Below are the code and all the weights of a small trained network. Each question names an input and a class and asks about switching units off, where a switched-off unit gives its printed mean instead of its output.

import numpy as np


def w(rows, s, z=0):
    codes = np.array(rows[::2]) - 128.0
    scale = np.full(codes.shape[1], s)
    scale[-1] = z or s
    return codes * scale


def f(y):
    return np.maximum(y, 0)


def log_softmax(a):
    a = a - a.max(-1, keepdims=True)
    return a - np.log(np.exp(a).sum(-1, keepdims=True))


def net(x, mask):
    res = np.array(x, float).reshape(1, 3) / 4 @ E
    y = f(res @ A[0][:, :-1].T + A[0][:, -1])
    res = res + np.where(mask, y, B[0][:, -1]) @ B[0][:, :-1]
    return log_softmax(res[-1] @ U[:, :-1].T + U[:, -1])


A, B = {}, {}
E = w([
[80,233,254,196],'x0',
[49,14,164,174],'x1',
[227,96,249,69],'x2',
],0.0085)
A[0] = w([
[2,151,51,159,162],'neuron 0',
[61,160,167,122,254],'neuron 1',
[104,187,216,158,204],'neuron 2',
[63,149,117,95,203],'neuron 3',
[60,161,168,97,163],'neuron 4',
[215,34,111,115,215],'neuron 5',
[104,214,175,134,148],'neuron 6',
[37,50,110,145,209],'neuron 7',
[168,46,206,104,173],'neuron 8',
[191,182,58,140,135],'neuron 9',
[198,232,133,104,212],'neuron 10',
],0.015,0.0051)
B[0] = w([
[136,255,105,177,231],'neuron 0',
[184,121,119,170,203],'neuron 1',
[122,101,162,240,240],'neuron 2',
[161,163,128,135,167],'neuron 3',
[166,139,147,152,178],'neuron 4',
[119,95,50,35,227],'neuron 5',
[180,128,201,143,212],'neuron 6',
[154,154,67,94,213],'neuron 7',
[32,78,54,161,221],'neuron 8',
[141,170,200,80,198],'neuron 9',
[45,150,224,102,249],'neuron 10',
],0.022,0.015)
U = w([
[156,22,14,6,85],'0',
[126,115,205,55,252],'1',
[188,43,255,241,31],'2',
[37,51,173,167,42],'3',
[150,232,43,224,205],'4',
[113,15,29,214,37],'5',
],0.0063,0.0021)

Each question gives the input, the list of numbers given to net, and the class t.
The units are the neurons (one row each of A and B). Each row of codes is followed by its name. A weight is (code - 128) times the scale printed after its matrix; where a second scale follows, it is the last column's (A, B and U).
mask holds one flag per neuron, in row order. A switched-off neuron (its flag False) gives its mean, the last column of its row in B, instead of its output. The means were averaged over made-up inputs and are rounded, as every weight is.
A unit's drop is (log p(t) with every unit on - log p(t) with that unit switched off) / (log p(t) with every unit on - log p(t) with every unit switched off).
The circuit of an input: a set's keep is (log p(t) with only the set's units on - log p(t) with every unit switched off) / (log p(t) with every unit on - log p(t) with every unit switched off). Starting from all 11 units, units are removed one at a time, each time the one whose removal leaves the highest keep (on an exact tie, the one counted first), for as long as the keep stays at least 0.8.
circuit, biggest first: the units of the circuit, biggest drop first
unit that matters most: the unit with the biggest drop
top k neurons: the k neurons with the biggest drops, biggest first
drop when u is switched off: that unit's drop, to one decimal
input [-3,4,8], class 0: unit that matters most	neuron 5
input [-2,-5,5], class 1: top 2 neurons	[neuron 10; neuron 2]
input [0,1,2], class 5: top 3 neurons	[neuron 10; neuron 0; neuron 9]
input [0,-4,8], class 3: circuit, biggest first	[neuron 8; neuron 10]
input [-2,8,-1], class 0: circuit, biggest first	[neuron 2; neuron 7]
input [1,1,1], class 2: top 4 neurons	[neuron 0; neuron 5; neuron 7; neuron 8]
input [-5,-5,-1], class 1: top 2 neurons	[neuron 9; neuron 8]
input [5,6,7], class 5: top 3 neurons	[neuron 8; neuron 10; neuron 9]
input [1,7,1], class 5: top 2 neurons	[neuron 0; neuron 8]
input [5,-8,-8], class 2: top 2 neurons	[neuron 6; neuron 10]
input [0,5,2], class 5: top 2 neurons	[neuron 8; neuron 9]
input [0,-8,-6], class 1: top 2 neurons	[neuron 9; neuron 10]
input [2,6,2], class 5: drop when neuron 0 is switched off	0.2
input [1,-7,2], class 1: circuit, biggest first	[neuron 10]
input [3,7,3], class 5: drop when neuron 8 is switched off	0.1
input [-5,-4,8], class 0: drop when neuron 5 is switched off	0.4
input [0,-5,4], class 1: drop when neuron 2 is switched off	0.1
